Below is a small trained network, with its code and all its weights. Each question gives an input and a class and asks what happens when units are switched off, that is, made to give their printed mean instead of their output.

import numpy as np


def w(rows, s, z=0):
    codes = np.array(rows[::2]) - 128.0
    scale = np.full(codes.shape[1], s)
    scale[-1] = z or s
    return codes * scale


def norm(h):
    return h / np.sqrt((h * h).mean(-1, keepdims=True) + 1e-5)


def f(y):
    return y / 2 * (1 + np.tanh(0.7978845608 * (y + 0.044715 * y**3)))


def log_softmax(a):
    a = a - a.max(-1, keepdims=True)
    return a - np.log(np.exp(a).sum(-1, keepdims=True))


def net(x, mask):
    res = np.array(x, float).reshape(1, 7) / 4 @ E
    u = 0
    for l in range(3):
        y = f(norm(res) @ A[l][:, :-1].T + A[l][:, -1])
        res = res + np.where(mask[u : u + 13], y, B[l][:, -1]) @ B[l][:, :-1]
        u += 13
    return log_softmax(norm(res)[-1] @ U[:, :-1].T + U[:, -1])


A, B = {}, {}
E = w([
[125,126,129],'x0',
[129,129,125],'x1',
[127,127,129],'x2',
[129,127,126],'x3',
[129,128,130],'x4',
[201,41,209],'x5',
[2,1,69],'x6',
],0.009)
A[0] = w([
[143,81,204,127],'0.n0',
[89,176,116,38],'0.n1',
[169,168,73,66],'0.n2',
[28,131,112,137],'0.n3',
[133,50,98,134],'0.n4',
[119,254,40,2],'0.n5',
[168,97,105,65],'0.n6',
[93,182,111,55],'0.n7',
[180,105,122,120],'0.n8',
[96,218,180,130],'0.n9',
[124,132,129,36],'0.n10',
[198,175,253,174],'0.n11',
[117,106,176,152],'0.n12',
],0.0091,0.0075)
B[0] = w([
[83,180,93,162],'0.n0',
[90,110,174,114],'0.n1',
[140,96,130,122],'0.n2',
[230,173,60,194],'0.n3',
[150,134,68,169],'0.n4',
[127,99,82,168],'0.n5',
[99,135,166,106],'0.n6',
[95,101,151,122],'0.n7',
[51,161,134,132],'0.n8',
[162,117,75,172],'0.n9',
[132,151,254,99],'0.n10',
[145,90,13,255],'0.n11',
[128,133,79,152],'0.n12',
],0.0068,0.0059)
A[1] = w([
[91,81,107,140],'1.n0',
[74,102,112,151],'1.n1',
[178,70,122,64],'1.n2',
[163,193,175,60],'1.n3',
[99,115,135,48],'1.n4',
[123,153,52,2],'1.n5',
[163,140,148,33],'1.n6',
[70,190,131,47],'1.n7',
[198,61,189,52],'1.n8',
[126,120,108,176],'1.n9',
[173,49,151,148],'1.n10',
[170,203,217,111],'1.n11',
[172,84,251,79],'1.n12',
],0.016,0.0039)
B[1] = w([
[174,131,163,205],'1.n0',
[186,154,84,187],'1.n1',
[97,183,171,176],'1.n2',
[166,122,118,138],'1.n3',
[134,130,117,112],'1.n4',
[133,156,183,255],'1.n5',
[126,119,78,117],'1.n6',
[130,178,151,130],'1.n7',
[107,195,143,149],'1.n8',
[164,127,171,191],'1.n9',
[124,183,161,186],'1.n10',
[209,135,86,141],'1.n11',
[4,229,110,131],'1.n12',
],0.011,0.0063)
A[2] = w([
[30,83,154,159],'2.n0',
[82,46,117,165],'2.n1',
[127,152,132,136],'2.n2',
[84,135,75,121],'2.n3',
[135,96,202,135],'2.n4',
[142,70,192,56],'2.n5',
[82,128,29,130],'2.n6',
[221,200,121,253],'2.n7',
[142,156,138,49],'2.n8',
[154,139,166,120],'2.n9',
[78,35,175,195],'2.n10',
[4,87,199,77],'2.n11',
[217,90,71,115],'2.n12',
],0.012,0.0056)
B[2] = w([
[166,217,118,124],'2.n0',
[210,133,50,126],'2.n1',
[95,110,193,136],'2.n2',
[171,145,255,130],'2.n3',
[95,216,184,129],'2.n4',
[162,112,224,125],'2.n5',
[172,171,241,142],'2.n6',
[31,22,168,249],'2.n7',
[120,120,128,127],'2.n8',
[28,109,92,137],'2.n9',
[182,185,139,127],'2.n10',
[123,228,142,127],'2.n11',
[128,63,157,171],'2.n12',
],0.007,0.019)
U = w([
[97,116,133,254],'0',
[74,249,153,155],'1',
[99,100,136,185],'2',
[228,101,76,69],'3',
[74,93,138,73],'4',
[82,93,143,48],'5',
[82,93,140,41],'6',
],0.016,0.0061)

Each question gives the input, the list of numbers given to net, and the class t.
The units are the neurons (one row each of A and B). Each row of codes is followed by its name. A weight is (code - 128) times the scale printed after its matrix; where a second scale follows, it is the last column's (A, B and U).
mask holds one flag per neuron, layer by layer. A switched-off neuron (its flag False) gives its mean, the last column of its row in B, instead of its output. The means were averaged over made-up inputs and are rounded, as every weight is.
A unit's drop is (log p(t) with every unit on - log p(t) with that unit switched off) / (log p(t) with every unit on - log p(t) with every unit switched off).
The circuit of an input: a set's keep is (log p(t) with only the set's units on - log p(t) with every unit switched off) / (log p(t) with every unit on - log p(t) with every unit switched off). Starting from the 12 units with the biggest drops (on a tie, the unit counted first), units are removed one at a time, each time the one whose removal leaves the highest keep (on an exact tie, the one counted first), for as long as the keep stays at least 0.8.
units of the circuit, in order: the units of the circuit, biggest drop first
top k neurons: the k neurons with the biggest drops, biggest first
k most important neurons of layer l: the k neurons of layer l with the biggest drops, biggest first
drop when u is switched off: that unit's drop, to one decimal
input [-7,6,-7,5,-2,2,-8], class 3: units of the circuit, in order : 1.n11
input [-1,-7,-6,4,0,-7,1], class 1: top 3 neurons : 2.n12; 2.n7; 1.n0
input [2,-3,0,6,6,-8,3], class 1: units of the circuit, in order : 2.n7; 2.n6
input [-2,-8,7,2,6,-7,8], class 3: 3 most important neurons of layer 1 : 1.n2; 1.n10; 1.n1
input [-4,5,4,2,-1,8,-7], class 1: top 2 neurons : 1.n8; 1.n12
input [-6,-3,-7,1,7,0,8], class 3: top 2 neurons : 2.n7; 2.n1
input [1,7,1,7,4,7,4], class 1: top 2 neurons : 0.n11; 1.n2
input [5,-1,0,0,-4,-7,7], class 1: top 2 neurons : 0.n11; 2.n7
input [3,1,1,-4,-6,-6,-7], class 3: top 2 neurons : 1.n11; 1.n2
input [1,3,-7,6,8,5,8], class 3: units of the circuit, in order : 2.n7; 2.n1
input [-6,-1,-7,-3,-6,-3,7], class 3: top 2 neurons : 2.n7; 1.n10
input [6,7,7,6,-8,0,-8], class 3: 2 most important neurons of layer 1 : 1.n11; 1.n3
input [6,-1,7,-5,1,7,4], class 1: 2 most important neurons of layer 1 : 1.n2; 1.n12
input [-1,4,7,5,-7,8,-5], class 1: units of the circuit, in order : 1.n12
input [-3,-1,-2,-3,-7,-6,-5], class 6: 2 most important neurons of layer 1 : 1.n2; 1.n10
input [0,8,-5,-5,2,8,2], class 1: drop when 1.n2 is switched off : 0.1
input [2,0,6,-6,-8,-5,-8], class 3: drop when 1.n11 is switched off : 0.3
input [-2,6,-3,-8,6,8,-3], class 1: drop when 0.n3 is switched off : 0.2
